[ 33 -18 -13  20  -2   7  -7  14   9  -9   4  -5   9  -2  -6  19  -6   1
  18  51  -7 -38  -6 -14]
zg.zh
[-25  18   6   2  -7  -1  11   6   9   0   5  -4 -20   2  -4   4   1   4
   7 -22   0  -5 -15  -7]
nf.ld
[ 28 -21  15  12 -13  19  -7  32  -3  -5  30  -9  15 -23  14   3  -5   5
  20  49   6 -29  -7  -6]
zg.Jq
[-20   2  -8  19  -6   7   1  11  -8  -3   7 -11  -7  -1  -5   2   2  -3
   7  -1 -11 -11 -12  -4]
nf.lh
[ -8 -13  -9  35   9   9  29  15  15  -7  14 -10   1  -6 -20  12   0 -24
  29  23 -18 -38  -8 -13]
nf.ld
[ 45  -6 -14   4  -6   2   4  14   9 -27 -11 -11   3  -2  -5   5  -3  -3
  16  53   1 -41  -7 -19]
gj.Qb
[ 45  -7  -2  16  -8   7 -19   6   1 -18   6 -16  -1  -8  -1   4   0  -4
  28  38  10 -44 -19 -27]
gj.Rf
[ 38 -21   7  11   0  11 -11  11  -3 -26   8 -11  -9  -1   3   6   0   3
  20  50  11 -34  -9 -13]
zg.Jq
[-17  -4  11  35 -13  15   5  14  -6 -18  23 -19  -3   7  -6   6   4   1
  15   2  -5 -40 -24  -2]
nf.lh
[ 22 -20   7  31  10   4  -1  16  -4  -7   6  -2   4  -8   4   3   8   6
  20  43   1 -25  -7 -12]
zg.Jq
[ 53   1 -11  13  -9   9  -7   4   6 -15  -4 -12   3 -10  -2   6   5  -8
  14  49  -1 -38  -1 -15]
gj.Qb
[ 23 -22  -2  22  -8  13 -10  10   5  -8   0   2   3   7   0   9  -5 -11
  23  37   3 -36  -7 -11]
lp.nj
[ 47 -12 -15   5  -6  -2 -16   9   5 -17  -3  -3  20 -17  -1   4  -1  -5
  20  19   2 -43  -1 -20]
gj.Rf
[ 46 -14   0  11   1   0 -10  20   1 -11  -5  -7   5   2  -5   9   4   5
  13  30  -9 -32 -16 -28]
gj.qg
[ 21 -17   0   8   1   7  -4  10  -8  -8   3  -7   4   1 -15   0   6   3
   4  29   2  -8  -1 -13]
zg.zh
[ -3 -16   8  23  -7   1 -10   6  -8  -4  14   1  -9  -7  -1   0  -3   3
  25  19  -8 -27 -12  -4]
lp.pp
[ 49 -15   2  -6   2   4 -11  14  10 -14  -4  -6   6   1  -8  10  -6   2
  14  33  -5 -24  23 -19]
gj.Rf
[  1 -10  27   0  -6   1 -15   3 -10   3  11  10 -18  -3   1  -2  -2  15
  11  -4   4  -8  -1   4]
lp.nj
[ 14 -23   5  18  -4  10 -13  -1   2   0  20   4  11  -4  -3  -2   0  -7
  18  13   0 -19  -2  -5]
lp.cc
[ 11 -16   7  28 -12  22  -8   9   2 -25  18  -7 -12   2 -25  16   0   6
  19  37 -14 -52 -13  -3]
lp.nj
[ 14 -16  -8   9 -12  -1 -17   6   0  -3  10   1  -1  -3   0  -1   2   3
  20   9  -1 -36   4   1]
lp.pp
[ 37 -21  -9   7   3  17  -6  15   6  -9   2  -2   6  -2  -5  12   6  -4
  16  45   1  -9  -5 -18]
zg.zh
[  6 -24  16  19  -5   1 -19   7  -9  -2  17  12  -5  -8   2   5   0   7
  27 -14   6 -25  -9  -3]
lp.cc
[-14 -12  -2  23  -2   6   6  18   3 -10  16 -18  -5  13 -13  11  -7  -3
  24  10 -13 -22 -13 -10]
nf.ld
[ 39 -10  -3   7  -5  -5  -4   2  15  -8 -15  -9  11 -15  -2  20  -6  -8
  21  46  -5 -33  -1 -17]
gj.Qb
[ 31 -34   8  18 -11   7 -21   4  -1 -12  17   7  -5 -18  -4  -3  -7   4
  31  20   3 -42  -4  -8]
lp.nj
[ 51 -12  -7   4  -5   0  -4   8   4 -10   1   4   8 -17  -1   6   1  -3
  21  53  -7 -38  -1 -18]
gj.Qb
[ 52 -15  -5  15   3  10  -3  12   6 -13  -7  -6  -2  -9 -10   8  -1  -5
  15  46  -5 -31  -8 -18]
gj.qg
[ 27 -15  11  14  -5   9  -4  19   0  -7   4  -1   4  -4  -4   7   2   0
  10  40  -5 -23   3 -11]
zg.sj
[ 25   1  39 -13 -23 -16 -27   3 -26  -2   1  -9  -2  -6  11   2  13  17
   8  -7  33  -6 -16  -3]
gj.qg
[-35  15  32  -5 -19  -7   0  10  -4   5  19   3 -14  -4   6  -6  -2   2
   6 -42   8  -5 -13   0]
nf.Gb
[ 53  12 -12   7  -2   3  -8   6   6  -1   0   1   7  -7  -1   6   3  -8
  20  42  -3 -25  -1 -14]
gj.qg
[ 44  -4  -6   8   3   1 -13  10  11 -13  -5 -15   0 -19  -3   9   2  -8
  20  16  -2 -28  -7 -22]
gj.Rf
[  3  -8 -20  34  -8  14  20   3  14 -11  14 -11   0   3 -15  10  -3  -7
  25  14 -25 -36 -15 -12]
nf.lh

[ 12   1   2   1  -9  17   3  -8   2   4  -2 -13   0  -1 -10 -11  -7  -4
   6   4   6  -1   2  10]
Z.dn
[ -3   6   3   0   2   6  -4 -10  -1  -1   8  -4  -3  -3   3  -3 -11   8
  -1  -2  -1  -3   9   3]
R.jb
[-22   2   3  -4  19   3 -14   1  -4  -6  10  -5  -8  -4   3  -7 -16  -7
   3  -7  13   1  10  -7]
R.jb
[ 14   0   1 -11  17   9   6  -1   3  -2  -3  -6  -1  -5 -10  -9   3 -26
   7   5  -7  -6   5   5]
Z.Qs
[ 17   6   3  -5 -10  17   0 -15   7   3   3 -16   1  -4  -9  -7  -3 -16
  14  -1   3  -1   5  12]
Z.dn
[  2   1   3   0   5  10   7   4   6   4  -4 -11  -1  -2  -4 -13   0 -13
   4   1   5   0   9   0]
Z.Qs
[  4 -11  11   0  -1   2   0  -5  -4   1   4  -7   1  -6  -6 -13   4 -24
   4  -4  13  15  10  11]
Z.Qs
[ -3  -5   3  -2   5   2   5   7   0  -1  -9   0  -1  -4  -7  -6   0 -16
   2  -2   3   1   1  -5]
Z.Qs
[ 10  -3   3   2  -2  10  12  -5  -1   2  -8  -1  -1  -8 -15 -19  -2 -18
   4   2   5  -6   2   2]
Z.Qs
[-25   3   5  10  22  -3  -7  23  -8   4   5  -1 -10  -5   3  -4  -7  -2
  -6  -4  16   5   2  -7]
R.dq
[ -8   7   6  -3  12  -5   1  -4  -5  -3  14   9  -6  -3   4   4 -10   3
  -5   3  -3  -5   6  -3]
R.dq
[ -4  -1   7   2   5  -1  -1  -1  -9  -1   8   2  -3  -4  -4  -3 -10   1
  -3  -2   9  -1   6   0]
R.jb
